Here is a tiny trained network, its code and every weight. The questions are about switching its units off for an input and a class, where a switched-off unit gives its printed mean instead of its output.

import numpy as np


def w(rows, s, z=0):
    codes = np.array(rows[::2]) - 128.0
    scale = np.full(codes.shape[1], s)
    scale[-1] = z or s
    return codes * scale


def f(y):
    return y / 2 * (1 + np.tanh(0.7978845608 * (y + 0.044715 * y**3)))


def log_softmax(a):
    a = a - a.max(-1, keepdims=True)
    return a - np.log(np.exp(a).sum(-1, keepdims=True))


def net(x, mask):
    res = np.array(x, float).reshape(1, 2) / 4 @ E
    y = f(res @ A[0][:, :-1].T + A[0][:, -1])
    res = res + np.where(mask, y, B[0][:, -1]) @ B[0][:, :-1]
    return log_softmax(res[-1] @ U[:, :-1].T + U[:, -1])


A, B = {}, {}
E = w([
[73,67,229,202,170,74,67],'x0',
[207,15,173,11,202,135,145],'x1',
],0.012)
A[0] = w([
[214,47,169,100,201,167,161,176],'N1',
[180,171,59,75,87,203,180,156],'N2',
[141,147,122,134,146,154,116,216],'N3',
[70,175,75,157,75,109,143,98],'N4',
[149,61,163,41,172,117,67,100],'N5',
[63,63,203,179,201,4,16,108],'N6',
[97,164,91,209,128,177,111,138],'N7',
[186,186,35,41,106,151,173,94],'N8',
[125,174,140,237,69,94,98,108],'N9',
[73,188,153,193,76,94,119,110],'N10',
[188,89,183,2,126,169,157,103],'N11',
[47,107,153,109,163,97,79,249],'N12',
],0.009,0.015)
B[0] = w([
[111,188,63,153,89,160,116,249],'N1',
[125,187,158,94,223,49,93,223],'N2',
[13,209,140,231,128,183,247,202],'N3',
[166,54,61,54,110,154,71,173],'N4',
[123,91,47,94,87,195,40,197],'N5',
[184,75,160,60,203,34,54,244],'N6',
[153,151,82,107,133,199,105,182],'N7',
[172,72,185,99,183,37,79,203],'N8',
[129,70,71,126,119,155,94,190],'N9',
[123,131,87,63,100,133,87,187],'N10',
[80,84,65,127,105,143,75,212],'N11',
[47,195,110,179,187,94,187,247],'N12',
],0.012,0.016)
U = w([
[168,86,175,95,207,26,88,105],'0',
[123,74,59,104,66,249,70,102],'1',
[46,200,140,187,157,136,215,254],'2',
[143,107,148,111,111,165,205,86],'3',
[197,110,200,138,102,180,167,87],'4',
[152,122,188,170,100,175,139,83],'5',
],0.013,0.0083)

Each question gives the input, the list of numbers given to net, and the class t.
The units are the neurons (one row each of A and B). Each row of codes is followed by its name. A weight is (code - 128) times the scale printed after its matrix; where a second scale follows, it is the last column's (A, B and U).
mask holds one flag per neuron, in row order. A switched-off neuron (its flag False) gives its mean, the last column of its row in B, instead of its output. The means were averaged over made-up inputs and are rounded, as every weight is.
A unit's drop is (log p(t) with every unit on - log p(t) with that unit switched off) / (log p(t) with every unit on - log p(t) with every unit switched off).
The circuit of an input: a set's keep is (log p(t) with only the set's units on - log p(t) with every unit switched off) / (log p(t) with every unit on - log p(t) with every unit switched off). Starting from all 12 units, units are removed one at a time, each time the one whose removal leaves the highest keep (on an exact tie, the one counted first), for as long as the keep stays at least 0.8.
circuit, biggest first: the units of the circuit, biggest drop first
most important unit: the unit with the biggest drop
k most important neurons: the k neurons with the biggest drops, biggest first
drop of u: that unit's drop, to one decimal
input [-2,2], class 2: most important unit : N6
input [3,-2], class 2: 2 most important neurons : (N8 N2)
input [-3,4], class 1: 4 most important neurons : (N6 N12 N11 N1)
input [1,-4], class 1: 3 most important neurons : (N2 N9 N4)
input [3,4], class 1: 3 most important neurons : (N5 N2 N8)
input [-6,7], class 1: 4 most important neurons : (N11 N1 N6 N5)
input [-8,-8], class 0: 2 most important neurons : (N2 N8)
input [-6,-8], class 1: 3 most important neurons : (N6 N4 N7)
input [-1,-3], class 2: 2 most important neurons : (N5 N11)
input [-4,-6], class 1: 2 most important neurons : (N6 N4)
input [-4,-3], class 0: 4 most important neurons : (N12 N1 N8 N2)
input [6,7], class 1: 3 most important neurons : (N5 N1 N2)
input [-3,1], class 2: 2 most important neurons : (N6 N4)
input [-8,3], class 0: circuit, biggest first : (N8)
input [3,5], class 1: drop of N5 : 0.2
input [-6,-1], class 0: drop of N8 : 0.1
input [-2,-1], class 2: drop of N4 : 0.0
